-198; 203; -110; 189; -111; -343; 130; 23; -70; -30; -176; 182; 264; 89; 68; 103; 10; -22; -143; -117; -72; 142; -90; 36; -215; -140; 330; 329; 171; -73; 191; -138
(181)
142; -119; 129; -183; 67; -147; 22; 327; -326; 196; -25; -7; -4; 97; -302; -194; -157; 51; -230; -245; 39; -445; -127; -376; -91; 220; 134; 5; 84; -61; 371; -95
(94)
688; -181; 1; -604; 165; 238; 47; -39; 189; 408; 281; 216; -316; 172; -378; -146; -139; -168; -191; 122; -236; -203; -178; -175; 300; 181; -457; -89; -278; 125; -135; 67
(87)
277; -87; -122; -36; 156; -551; 57; -529; -38; 353; 389; 282; 177; 258; -95; -318; -72; 102; -110; -223; 11; 191; -639; -240; -81; -46; -37; 590; -233; 25; 471; 206
(87)
227; 37; 33; 34; 28; 158; -45; 226; -93; 111; -52; 50; -64; -171; -107; -60; -20; -8; 31; 169; 162; -117; 230; -145; -81; 14; -6; -80; 21; 150; -107; -181
(89)
172; 32; -151; 457; 3; 180; 39; -20; 352; 210; 93; -240; -37; 177; -224; 14; 47; 159; -52; 114; -26; 211; -138; 155; -196; -23; 354; 272; -109; 22; 147; -40
(39)
159; -66; 161; -169; 122; -83; 114; 229; 126; 94; -6; -345; 36; -26; 209; 130; -196; -309; 171; -29; -8; -176; 203; -42; -21; -181; -4; -300; 32; 99; -58; 51
(169)
182; -125; 149; 21; -144; 275; -144; -11; 49; -5; -42; -94; 69; -34; -17; -71; -105; 212; -169; -176; -79; -31; 87; -164; -189; -77; 246; -26; 10; 112; 183; 115
(181)
103; 59; -8; -139; -16; 73; 99; 45; -145; -52; -56; -142; -157; 205; -256; -92; -256; 72; -151; -6; -119; -18; -19; -61; -139; 65; 220; -62; 8; -23; 84; -33
(81)
20; 42; 36; -36; -145; 437; -282; 240; 45; 115; -94; -166; -72; 12; -103; -39; -156; 105; -55; 84; 109; -283; 372; -22; 88; -234; 161; -80; -284; 62; -234; -100
(205)
199; 22; 62; 67; 200; 135; -163; 318; -7; 190; -116; -178; 11; -147; -43; -157; -28; -54; -68; -32; 109; -193; -95; -160; -68; -60; -232; -82; -42; -50; 84; 140
(49)
-244; 296; -262; 381; -559; 682; -175; -236; 287; -125; -222; 131; 30; 94; -40; 104; 80; -164; 146; -84; 35; 165; 428; 292; 506; -48; 423; 59; 336; -211; -100; 170
(49)
156; -32; 289; 30; 119; -163; 9; -32; 185; 62; -61; 61; 94; -230; -70; -51; 327; 29; 112; 32; -163; -42; -129; 5; -237; -18; -192; -137; -181; 113; -26; 212
(184)
-356; -86; -169; -82; -306; 38; 187; -153; 113; 163; 142; 226; 50; 135; -288; -49; -261; 179; -154; -241; -12; 58; 37; 120; -201; 102; 330; 35; -72; -97; 68; 221
(184)
-165; -21; 30; -62; 59; -402; -58; -394; -443; -169; -203; 108; 186; -230; -30; -256; -263; 188; -200; 11; 134; 250; -25; 252; 231; 25; -326; 251; 9; -334; 181; 166
(87)
360; -2; 121; -137; 125; -136; -208; 27; -66; 110; -217; 254; 123; -204; -299; 135; 39; -186; -100; 207; -140; 81; 192; -11; 59; 246; -340; 60; 252; 8; 84; -123
(89)
-97; -87; -105; -182; -178; 104; -81; 192; 109; -63; -257; -53; 35; 67; -193; 173; 136; -26; -92; 29; -152; -54; 132; 213; -16; 85; -148; -68; 39; -30; -285; -28
(81)
94; -280; 114; -134; -68; -174; 31; -6; -147; 22; 161; 66; 80; 76; -15; 41; 215; 102; -155; -42; 3; -39; -56; 19; 26; 180; 148; 327; -150; -63; 16; -114
(184)
-333; 143; -219; 180; -336; 65; 12; 0; 22; 257; -145; 145; 66; -141; -63; -76; -153; 456; -217; -174; 87; 176; 203; 114; -227; 39; 348; -77; 78; -140; 277; 8
(41)
316; -66; 97; -201; -61; 161; -87; 29; -84; -114; -148; -88; -21; -79; 7; -93; -292; 177; -196; 153; 7; -43; -213; -97; 136; 103; 147; 77; 32; -1; 137; -121
(183)
-177; 25; -217; -8; -267; -253; 207; -600; 189; 113; 291; 131; 6; -126; 425; 137; -49; 36; 162; -265; -59; 672; 257; 497; 13; -50; 422; 13; 116; -206; -14; 332
(183)
-30; -3; -18; -191; -152; -5; -38; 191; -28; 197; 63; -126; -168; 167; -36; 126; 41; 49; -103; 118; 80; -49; 305; 44; 67; 47; 117; -150; -104; 0; -97; -134
(205)
-160; 233; -149; 367; -57; 181; 53; 7; -46; -59; 5; -273; 94; 226; -123; 112; -231; -14; -246; -8; -2; 55; 250; -83; 95; -77; 134; 121; 46; -25; 19; -271
(181)
424; -52; 117; 184; 140; 0; -67; 92; -74; 268; -57; 16; 122; -99; -61; -103; 66; -190; 157; 54; 143; -71; -64; 88; -269; -112; -26; 48; 57; 115; -65; 50
(169)
-140; 245; 151; -150; -44; -170; 115; -106; -31; -119; -94; 57; 23; 209; -390; -8; -85; -171; -79; -20; -244; 23; -82; -131; -244; 100; 180; -72; -9; -56; 41; 169
(41)
-154; 190; -51; 309; 161; -44; -17; -25; 249; -351; 66; -177; 248; 111; -316; 138; 183; -104; 4; -51; -275; -18; -124; -139; 32; -44; -154; 87; 133; 23; 18; 3
(87)
-107; -82; 85; 342; 3; 78; -182; 220; 50; 168; -208; 260; 238; 5; 51; -243; -154; -21; 132; -119; 362; -206; -7; -140; -220; -405; 191; 346; -24; 77; 148; -8
(87)
8; -229; 253; -294; 320; -73; 38; 297; -368; -288; -151; -11; 80; -145; 343; -44; -137; -51; 58; 36; -20; -287; -2; -395; 25; 50; -74; 386; -57; -26; 477; -287
(39)
-7; -20; -196; 98; -53; 214; 267; 136; -336; 316; 69; 13; -192; -92; 206; -383; -203; 292; 27; -334; 417; -22; -119; -98; 183; 231; 72; 295; -214; -323; 169; -172
(39)
-127; -223; 15; -229; 15; 90; -217; 210; -156; 22; -133; 262; -75; -57; -111; -23; -155; 118; -205; -16; 85; -144; 40; -8; 55; 66; -234; 57; -41; -151; -258; -110
(169)
166; 100; 150; 253; 166; -246; 141; 38; 101; -156; -9; -57; 294; 53; -320; -42; 152; -232; 162; -6; -113; 64; -240; -9; -446; 12; 86; 115; 130; 139; 6; 118
(183)
30; -495; 403; -521; 50; 40; -368; 29; -382; 75; -111; 409; 165; -445; 491; -46; -217; 46; 137; -127; 320; -90; 16; 151; 211; 162; -364; -39; 150; -246; 287; 103
(94)
-137; 71; -134; 85; -353; 190; -56; 30; 105; 153; -174; -76; 30; 134; -182; -102; -387; 377; -200; -182; 69; 47; 124; 55; -34; -42; 473; -1; 30; -93; 280; 9
(205)
29; 7; -87; 212; 53; 340; -342; 81; 199; 131; -115; -191; -16; -171; 205; -25; -33; 175; -22; -14; 73; -122; 61; -188; -127; -421; -171; -205; -157; 238; -25; 64
(89)
-136; -343; 436; 90; 716; 164; -374; -336; 452; -362; 24; 249; -109; -250; 215; 16; -265; -91; 542; 360; -58; 161; -472; 47; 347; -4; -661; 361; -208; -198; -96; 80
(87)
-194; 321; 95; -259; 378; -631; 139; -210; -139; -274; 268; 617; 397; 280; -328; 105; -148; -423; 238; -71; -264; 6; -262; -284; -197; -67; -162; 343; 3; 103; 35; -231
(39)
219; -119; 368; -426; -81; 213; -42; 71; -284; 154; -25; 494; -288; -396; 159; -476; -325; 619; -146; 61; 413; 190; -287; -72; -144; 299; -71; -325; -171; -193; 91; 87
(49)
-112; -304; 130; 66; 318; 138; -205; -10; 8; -16; 15; 28; -180; -233; 318; 52; 91; -68; 199; 95; -5; -137; 218; 255; 456; -31; -435; -27; -58; -128; -162; -39
(205)
300; -31; 33; -91; 75; 295; -85; 41; 45; 84; 194; 73; -250; 40; 78; -77; 82; -90; -149; 25; -68; -139; 98; -157; 59; -203; 13; -161; -146; 161; -302; 18
(49)
-33; -62; -35; -133; -87; -186; -79; -221; 17; 41; 40; 366; 61; 89; 160; 112; -24; -39; 38; -102; 4; 373; -147; 412; -227; -196; 105; 92; 32; -70; -323; 76
(81)
-246; 132; -241; -61; -192; 258; -112; -25; -182; 67; 7; 40; -51; 150; 47; 61; -181; 182; -202; -65; -3; -70; 243; 85; -138; -302; 321; -2; -160; 8; -44; -176
(39)
-386; -5; -27; 346; -35; -342; -68; -96; 304; 82; 45; 347; 481; 49; 249; 242; 121; 6; -78; -188; 130; 355; -183; 39; -374; -276; -340; -88; 126; 209; -62; -39
(89)
-633; 280; -19; 596; -245; -135; -223; -181; 451; -419; -112; -231; 304; 156; 6; 183; 407; 416; 53; 191; -36; 201; 44; 13; 56; -333; 310; 207; -207; 55; 189; -6
(184)
2; 83; -50; -132; 9; 70; 117; 168; 14; -129; -260; -257; -171; 23; -224; 1; -232; 136; -203; 21; -219; -94; -293; -167; 75; 322; -47; -186; 188; -128; 201; -52
(81)
-211; 46; 5; 66; -56; 367; -401; 395; 89; -82; -343; -249; 7; -41; 104; 117; -69; -41; -3; 193; 232; -195; 218; -10; 79; -347; -247; -170; -25; 52; -240; 18
(181)
319; 40; -93; 115; -1; 415; 176; 74; -88; 203; -173; -230; -266; -14; -280; -264; -353; -23; -144; -78; -42; -170; 44; 41; 30; 66; 225; -83; 57; -111; 121; 97
(94)
-620; 113; -300; -241; -269; -318; 221; -191; -191; -365; 508; 482; 223; 312; 142; 170; -467; 362; -333; -287; 113; 322; -163; -138; 162; 49; 429; 202; 238; -114; 236; -376
(39)
208; -74; 210; -15; 136; -153; -60; -260; 270; -27; 514; -40; 132; -67; -80; 169; 430; -145; 204; 47; -149; 192; -134; -329; -175; 379; -74; 85; -23; 130; 15; 185
(49)
539; -136; 163; -371; 271; 37; 172; -75; -37; 160; 445; -255; -218; 132; 44; -28; -145; -138; 77; -4; -229; -275; 12; -170; 156; -40; 112; -199; -195; 187; 193; 5
(184)
-183; -54; -5; -121; -134; 110; -43; 103; -58; -52; -173; -22; 7; -47; 136; -68; -142; 32; -56; -73; -1; -191; 185; 96; 110; -210; 185; 75; -176; -88; -106; 12
(81)
-555; -35; -67; 816; 379; -154; 7; 172; 357; -396; -479; -571; 218; 20; 81; 380; 294; -25; -41; 627; -175; -9; -196; 319; 0; -168; -364; 275; 6; 16; 143; -286
(184)
-412; -35; 35; -141; -187; -49; -42; 116; -58; -2; -235; -64; 98; -19; 4; 191; -38; 28; 94; 94; 116; 38; 284; 471; -275; -82; 127; -119; -62; -197; -248; -20
(87)
-397; -210; -24; -217; -154; -53; -127; 10; 119; -140; 217; 230; -2; -25; 58; 266; 355; 128; -158; 31; 36; 359; 137; 153; 135; 315; -429; 8; -67; -183; -367; 43
(81)
61; -273; 328; -214; 404; -221; -77; 80; -101; -183; 138; 547; -68; -7; 57; 387; 280; -612; -197; -20; -424; 34; 164; -29; 11; 109; -380; 82; 347; -46; -306; -68
(181)
-75; 30; -129; 48; -263; 162; 225; 111; 23; -23; -234; -159; 49; 276; -319; -21; -173; 225; -336; -118; -159; 67; 82; 155; -219; 55; 410; 134; -10; -159; 190; -122
(87)
225; -121; 107; 8; 111; 368; -246; 297; 228; -22; -136; -308; -32; -208; 304; 8; 73; 37; 65; 128; -16; -178; 84; -69; -26; -344; -111; -84; -219; 182; -107; 35
(81)
211; 210; -132; -246; -195; -67; -110; 21; -17; 84; 253; -51; 121; 159; -312; 17; 28; -53; -133; -31; 38; -97; 65; -407; 138; 152; 148; 97; -16; 85; -22; -45
(49)
-151; -118; -143; -129; 4; -53; -162; -204; 142; -39; 223; 322; 155; -140; -226; 3; 35; 105; 110; -112; -187; -140; -86; -61; 96; 168; -31; 136; 72; 30; 55; 93
(183)
79; 2; -85; -214; -171; 425; -342; 141; -11; 259; -148; 37; -56; -95; 8; 19; -46; 58; -81; 30; 58; -183; 127; 56; 19; -126; 27; 20; -233; -46; -241; -27
(41)
-13; -44; 29; -149; 151; -434; -136; -102; 249; -256; 156; -53; 336; -19; -28; 29; -78; -138; 361; -33; 35; -61; -354; 20; 152; -219; -50; 205; -49; 96; -257; 129
(41)
-39; -160; -159; -9; -562; 197; -268; -56; -187; 347; 243; 208; -289; -70; 404; 429; 326; 42; -516; 202; 325; 447; 814; 234; 110; 99; 405; -59; 265; -74; -285; -140
(94)
274; -206; 261; -346; -56; 385; -278; 401; -147; 237; -31; -198; -107; -149; 51; 33; -38; -18; -262; 145; 93; -382; 331; -71; -41; -79; 14; -349; -64; 46; 88; 62
(87)
35; 155; -182; 77; -163; 409; 41; -172; 105; -34; 51; -12; 13; 129; -24; -56; -55; 243; -11; 191; 48; 184; 36; 90; 135; -63; -12; 63; -141; 35; 179; -104
(87)
44; 48; -20; 239; 243; 207; -251; -113; 398; -330; 124; -247; 42; 206; 63; 239; 3; -55; 244; 221; -126; 127; 31; -12; -50; -478; -71; -15; -132; 330; -285; -155
(89)
168; -258; 178; -181; 252; -18; -334; -121; 50; 93; -213; 68; -124; -361; -163; -77; 138; 257; 237; 562; 169; 132; 176; 256; 142; 217; -899; -23; -328; 6; -402; -120
(87)
-56; 80; -7; 218; -1; 106; 42; -23; 17; 33; -128; -7; -40; -7; -166; -151; -57; -11; 115; -77; 38; -173; 149; 79; 103; -158; -38; -181; 18; 48; -100; 77
(184)
55; 106; 141; -274; -18; 50; -100; 77; -202; -188; -35; -39; -45; -17; 16; 79; -78; -33; -63; 25; -23; -56; -33; -34; -83; -87; 147; -72; -17; -100; -224; -77
(87)
-454; -240; -116; -27; -270; -256; 456; -67; -172; -177; -288; 449; 122; -65; 375; -117; -76; -5; -58; -419; -60; 29; 50; 435; -37; -130; 272; 94; 227; -156; -92; 50
(81)
-117; -182; -412; 446; -505; 506; 23; 515; 125; 634; -105; -122; 190; -26; 34; -72; -268; 153; -128; -316; 495; -269; 439; 184; 38; -69; 675; 386; 80; -126; 143; -166
(181)
360; -201; 185; 239; 183; -52; -83; 94; -56; 123; 500; 21; -350; 71; 100; -65; 382; 36; 101; 228; 436; 372; 169; -241; -216; 62; 178; 360; -278; 109; -381; -146
(89)
28; -22; 109; 8; 53; 171; -90; 174; -141; -97; -281; 271; -20; -322; 299; -177; 264; 323; 107; 21; 150; 178; -65; 268; -112; -101; -382; -208; 0; -59; -33; 6
(41)
128; -220; 3; -94; 295; 140; 70; 8; -51; -36; -104; 170; -212; -152; 204; -67; -41; 4; 215; 146; -39; 28; -26; 429; 21; -135; -271; -39; -57; -14; -184; -82
(39)
40; 105; 165; -216; -68; 164; -139; 53; -21; 198; 306; 185; -26; 225; 64; 171; 153; -348; 84; -51; 160; 127; 195; 122; -94; -149; -62; -210; -150; -44; -324; 135
(94)
-115; 16; -12; 65; 90; -145; 74; 162; -53; 63; 231; 79; 8; 322; 24; 273; 75; -350; 33; 59; 63; 99; 68; 180; -280; -132; 159; 83; 15; 28; -407; -231
(81)
67; 167; 33; -50; -54; 367; -43; 87; -51; -33; -79; -292; 32; 47; 64; -67; -224; 89; -19; -90; -135; -379; -85; -264; 79; -131; 260; -92; -119; 67; 330; -76
(205)
-385; 49; -249; 100; -37; -128; -560; -44; 191; 80; 205; -293; 334; 72; 94; 182; -402; -237; 260; -57; 469; -68; -138; -53; 310; -347; 63; 465; -125; -128; -322; 132
(81)
